Below is a small trained network, with its code and all its weights. Each question gives an input and a class and asks what happens when units are switched off, that is, made to give their printed mean instead of their output.

import numpy as np


def w(rows, s, z=0):
    codes = np.array(rows[::2]) - 128.0
    scale = np.full(codes.shape[1], s)
    scale[-1] = z or s
    return codes * scale


def norm(h):
    return h / np.sqrt((h * h).mean(-1, keepdims=True) + 1e-5)


def f(y):
    return np.maximum(y, 0)


def log_softmax(a):
    a = a - a.max(-1, keepdims=True)
    return a - np.log(np.exp(a).sum(-1, keepdims=True))


def net(x, mask):
    res = np.array(x, float).reshape(1, 3) / 4 @ E
    u = 0
    for l in range(2):
        y = f(norm(res) @ A[l][:, :-1].T + A[l][:, -1])
        res = res + np.where(mask[u : u + 10], y, B[l][:, -1]) @ B[l][:, :-1]
        u += 10
    return log_softmax(norm(res)[-1] @ U[:, :-1].T + U[:, -1])


A, B = {}, {}
E = w([
[77,72,145,140],'x0',
[98,120,94,67],'x1',
[157,116,255,69],'x2',
],0.0088)
A[0] = w([
[149,199,95,136,104],'L0N0',
[45,183,70,50,25],'L0N1',
[128,185,79,131,171],'L0N2',
[151,127,160,221,2],'L0N3',
[148,170,164,181,35],'L0N4',
[53,101,116,168,114],'L0N5',
[118,121,127,1,160],'L0N6',
[186,199,115,83,79],'L0N7',
[90,64,182,132,130],'L0N8',
[128,127,67,187,156],'L0N9',
],0.015,0.0044)
B[0] = w([
[141,81,130,136,181],'L0N0',
[96,132,158,252,214],'L0N1',
[160,131,123,80,208],'L0N2',
[33,100,130,255,180],'L0N3',
[123,100,165,220,167],'L0N4',
[236,101,113,87,208],'L0N5',
[117,126,164,216,254],'L0N6',
[192,25,129,145,188],'L0N7',
[188,95,111,115,222],'L0N8',
[74,183,132,11,235],'L0N9',
],0.0099,0.0075)
A[1] = w([
[126,113,250,110,197],'L1N0',
[216,112,120,103,136],'L1N1',
[251,160,78,97,84],'L1N2',
[108,204,193,25,239],'L1N3',
[164,159,170,139,2],'L1N4',
[88,38,151,59,115],'L1N5',
[137,148,219,120,94],'L1N6',
[194,63,180,142,22],'L1N7',
[161,144,215,119,77],'L1N8',
[8,143,139,223,93],'L1N9',
],0.011,0.0045)
B[1] = w([
[117,181,51,113,254],'L1N0',
[155,85,90,167,197],'L1N1',
[202,95,162,121,178],'L1N2',
[48,205,134,147,177],'L1N3',
[147,41,150,142,137],'L1N4',
[238,116,168,210,165],'L1N5',
[70,150,109,73,179],'L1N6',
[132,135,86,114,237],'L1N7',
[40,135,156,82,183],'L1N8',
[79,183,177,246,218],'L1N9',
],0.012,0.0072)
U = w([
[62,190,58,83,162],'0',
[63,161,165,250,113],'1',
[192,78,114,144,173],'2',
[122,169,122,183,165],'3',
[138,152,242,132,2],'4',
],0.018,0.0093)

Each question gives the input, the list of numbers given to net, and the class t.
The units are the neurons (one row each of A and B). Each row of codes is followed by its name. A weight is (code - 128) times the scale printed after its matrix; where a second scale follows, it is the last column's (A, B and U).
mask holds one flag per neuron, layer by layer. A switched-off neuron (its flag False) gives its mean, the last column of its row in B, instead of its output. The means were averaged over made-up inputs and are rounded, as every weight is.
A unit's drop is (log p(t) with every unit on - log p(t) with that unit switched off) / (log p(t) with every unit on - log p(t) with every unit switched off).
The circuit of an input: a set's keep is (log p(t) with only the set's units on - log p(t) with every unit switched off) / (log p(t) with every unit on - log p(t) with every unit switched off). Starting from the 12 units with the biggest drops (on a tie, the unit counted first), units are removed one at a time, each time the one whose removal leaves the highest keep (on an exact tie, the one counted first), for as long as the keep stays at least 0.8.
units of the circuit, in order: the units of the circuit, biggest drop first
k most important neurons: the k neurons with the biggest drops, biggest first
top k neurons in layer l: the k neurons of layer l with the biggest drops, biggest first
drop when u is switched off: that unit's drop, to one decimal
input [-8,4,4], class 2: units of the circuit, in order : (L0N7)
input [-6,8,-3], class 1: 2 most important neurons : (L0N1 L0N5)
input [4,2,-7], class 0: top 2 neurons in layer 0 : (L0N9 L0N7)
input [8,-1,8], class 0: top 3 neurons in layer 0 : (L0N7 L0N5 L0N0)
input [-1,4,-6], class 0: top 2 neurons in layer 0 : (L0N9 L0N6)
input [-4,5,-2], class 1: 3 most important neurons : (L0N1 L0N5 L0N8)
input [8,5,-8], class 0: 4 most important neurons : (L0N7 L0N8 L0N5 L0N9)
input [6,-2,-6], class 0: 3 most important neurons : (L0N9 L0N7 L1N3)
input [7,-2,5], class 2: 3 most important neurons : (L0N8 L0N9 L1N5)
input [-6,8,6], class 1: 4 most important neurons : (L0N6 L0N9 L0N5 L0N2)
input [2,7,-5], class 1: 2 most important neurons : (L0N1 L1N9)
input [-6,5,4], class 2: 4 most important neurons : (L0N7 L0N9 L0N3 L1N9)
input [-7,-6,-5], class 2: 3 most important neurons : (L0N2 L0N1 L0N6)
input [-7,-3,8], class 0: units of the circuit, in order : (L1N0 L1N6)
input [1,8,-3], class 1: most important neuron : (L0N1)
input [-6,-4,4], class 2: 4 most important neurons : (L0N7 L0N9 L1N9 L0N1)
input [2,-1,-8], class 0: top 3 neurons in layer 0 : (L0N9 L0N7 L0N8)
input [0,7,7], class 0: top 2 neurons in layer 0 : (L0N3 L0N1)
input [-8,-4,4], class 2: drop when L0N7 is switched off : 1.1
input [-8,-2,4], class 2: units of the circuit, in order : (L0N7)
input [-1,-1,7], class 0: drop when L1N0 is switched off : 0.1
input [7,5,-1], class 2: drop when L0N5 is switched off : 1.3
input [-1,-6,8], class 0: drop when L1N0 is switched off : 0.2
